Below is a small trained network, with its code and all its weights. Each question gives an input and a class and asks what happens when units are switched off, that is, made to give their printed mean instead of their output.

import numpy as np


def w(rows, s, z=0):
    codes = np.array(rows[::2]) - 128.0
    scale = np.full(codes.shape[1], s)
    scale[-1] = z or s
    return codes * scale


def norm(h):
    return h / np.sqrt((h * h).mean(-1, keepdims=True) + 1e-5)


def f(y):
    return y / 2 * (1 + np.tanh(0.7978845608 * (y + 0.044715 * y**3)))


def log_softmax(a):
    a = a - a.max(-1, keepdims=True)
    return a - np.log(np.exp(a).sum(-1, keepdims=True))


def net(x, mask):
    res = np.array(x, float).reshape(1, 8) / 4 @ E
    u = 0
    for l in range(2):
        y = f(norm(res) @ A[l][:, :-1].T + A[l][:, -1])
        res = res + np.where(mask[u : u + 15], y, B[l][:, -1]) @ B[l][:, :-1]
        u += 15
    return log_softmax(norm(res)[-1] @ U[:, :-1].T + U[:, -1])


A, B = {}, {}
E = w([
[148,21,86,62,108],'x0',
[35,80,173,186,95],'x1',
[80,169,2,166,206],'x2',
[122,84,116,155,100],'x3',
[152,161,113,112,159],'x4',
[198,152,107,233,19],'x5',
[216,130,170,131,192],'x6',
[130,107,121,197,199],'x7',
],0.0091)
A[0] = w([
[140,90,156,191,89,101],'L0N0',
[163,154,206,162,150,60],'L0N1',
[158,121,50,108,111,22],'L0N2',
[142,137,185,40,96,32],'L0N3',
[115,103,32,201,172,152],'L0N4',
[180,183,78,193,97,56],'L0N5',
[60,82,33,94,122,65],'L0N6',
[71,196,86,94,247,2],'L0N7',
[69,95,131,103,162,18],'L0N8',
[33,103,185,204,114,3],'L0N9',
[210,51,165,173,166,11],'L0N10',
[22,129,194,218,99,42],'L0N11',
[74,95,54,86,103,13],'L0N12',
[155,113,156,75,74,46],'L0N13',
[151,142,98,110,201,93],'L0N14',
],0.011,0.006)
B[0] = w([
[129,137,148,167,177,175],'L0N0',
[66,85,82,132,95,165],'L0N1',
[127,90,155,182,123,132],'L0N2',
[166,133,179,60,86,171],'L0N3',
[156,152,164,69,110,254],'L0N4',
[219,157,65,192,56,194],'L0N5',
[75,40,60,73,80,192],'L0N6',
[133,139,124,143,249,227],'L0N7',
[210,132,56,222,137,131],'L0N8',
[21,96,188,164,94,174],'L0N9',
[183,27,158,184,153,158],'L0N10',
[25,174,218,179,79,210],'L0N11',
[166,46,82,166,89,150],'L0N12',
[115,148,172,72,154,154],'L0N13',
[88,133,150,160,152,191],'L0N14',
],0.011,0.0045)
A[1] = w([
[62,84,32,76,98,60],'L1N0',
[157,167,149,60,101,36],'L1N1',
[163,209,92,169,82,9],'L1N2',
[91,147,117,164,232,108],'L1N3',
[190,193,72,178,78,26],'L1N4',
[181,189,66,173,75,43],'L1N5',
[201,234,90,172,73,58],'L1N6',
[89,162,87,112,243,72],'L1N7',
[106,177,79,138,228,80],'L1N8',
[74,62,53,87,81,3],'L1N9',
[153,148,178,7,109,50],'L1N10',
[155,60,146,165,71,136],'L1N11',
[92,65,60,98,105,22],'L1N12',
[172,180,124,171,85,87],'L1N13',
[167,33,136,181,164,32],'L1N14',
],0.014,0.0074)
B[1] = w([
[62,9,62,162,140,207],'L1N0',
[153,46,178,69,126,153],'L1N1',
[232,59,41,234,124,181],'L1N2',
[164,207,125,125,114,241],'L1N3',
[166,188,28,184,46,213],'L1N4',
[175,167,50,203,66,210],'L1N5',
[149,95,17,146,115,249],'L1N6',
[141,247,75,48,186,253],'L1N7',
[128,241,227,41,193,235],'L1N8',
[19,48,15,34,179,189],'L1N9',
[189,106,104,74,22,218],'L1N10',
[100,139,102,117,210,230],'L1N11',
[20,43,79,94,159,172],'L1N12',
[109,157,78,127,106,196],'L1N13',
[179,43,153,226,215,161],'L1N14',
],0.013,0.0054)
U = w([
[200,156,22,232,50,191],'0',
[219,67,195,23,23,126],'1',
[225,28,216,222,220,3],'2',
[19,176,237,214,49,163],'3',
[161,244,123,57,240,200],'4',
[6,36,18,40,172,73],'5',
],0.018,0.0044)

Each question gives the input, the list of numbers given to net, and the class t.
The units are the neurons (one row each of A and B). Each row of codes is followed by its name. A weight is (code - 128) times the scale printed after its matrix; where a second scale follows, it is the last column's (A, B and U).
mask holds one flag per neuron, layer by layer. A switched-off neuron (its flag False) gives its mean, the last column of its row in B, instead of its output. The means were averaged over made-up inputs and are rounded, as every weight is.
A unit's drop is (log p(t) with every unit on - log p(t) with that unit switched off) / (log p(t) with every unit on - log p(t) with every unit switched off).
most important unit: the unit with the biggest drop
k most important neurons: the k neurons with the biggest drops, biggest first
top k neurons in layer l: the k neurons of layer l with the biggest drops, biggest first
drop of u: that unit's drop, to one decimal
input [5,1,-7,-1,-1,-6,5,5], class 2: 2 most important neurons -> (L0N10 L1N14)
input [-5,7,-6,1,6,8,-4,-6], class 3: top neuron in layer 0 -> (L0N11)
input [-8,-2,-3,-2,-7,1,3,5], class 3: top 3 neurons in layer 0 -> (L0N11 L0N1 L0N8)
input [7,-1,-5,-7,-1,-3,-5,-2], class 1: 3 most important neurons -> (L0N3 L1N10 L0N13)
input [5,4,-1,-2,0,8,7,-1], class 2: 3 most important neurons -> (L0N10 L1N14 L0N0)
input [5,-3,-6,-7,-6,-2,6,4], class 2: top 2 neurons in layer 0 -> (L0N10 L0N4)
input [5,-1,-7,-8,1,3,-4,6], class 1: 3 most important neurons -> (L0N13 L1N10 L0N3)
input [1,3,-8,-2,-3,-6,-1,5], class 1: top 3 neurons in layer 0 -> (L0N3 L0N14 L0N7)
input [2,6,-3,-1,5,-1,-4,-8], class 1: top 3 neurons in layer 0 -> (L0N3 L0N13 L0N1)
input [-2,4,5,-8,2,-8,-2,5], class 4: drop of L1N5 -> 0.0
input [7,-3,2,4,-5,5,3,2], class 2: drop of L1N14 -> 0.2
input [-2,4,-1,-1,4,-7,-6,4], class 4: drop of L0N7 -> 0.7
input [6,-7,-7,-4,-8,-8,-8,-6], class 1: 2 most important neurons -> (L0N3 L1N10)
input [3,-8,1,-4,-3,-2,7,-5], class 1: most important unit -> L1N10
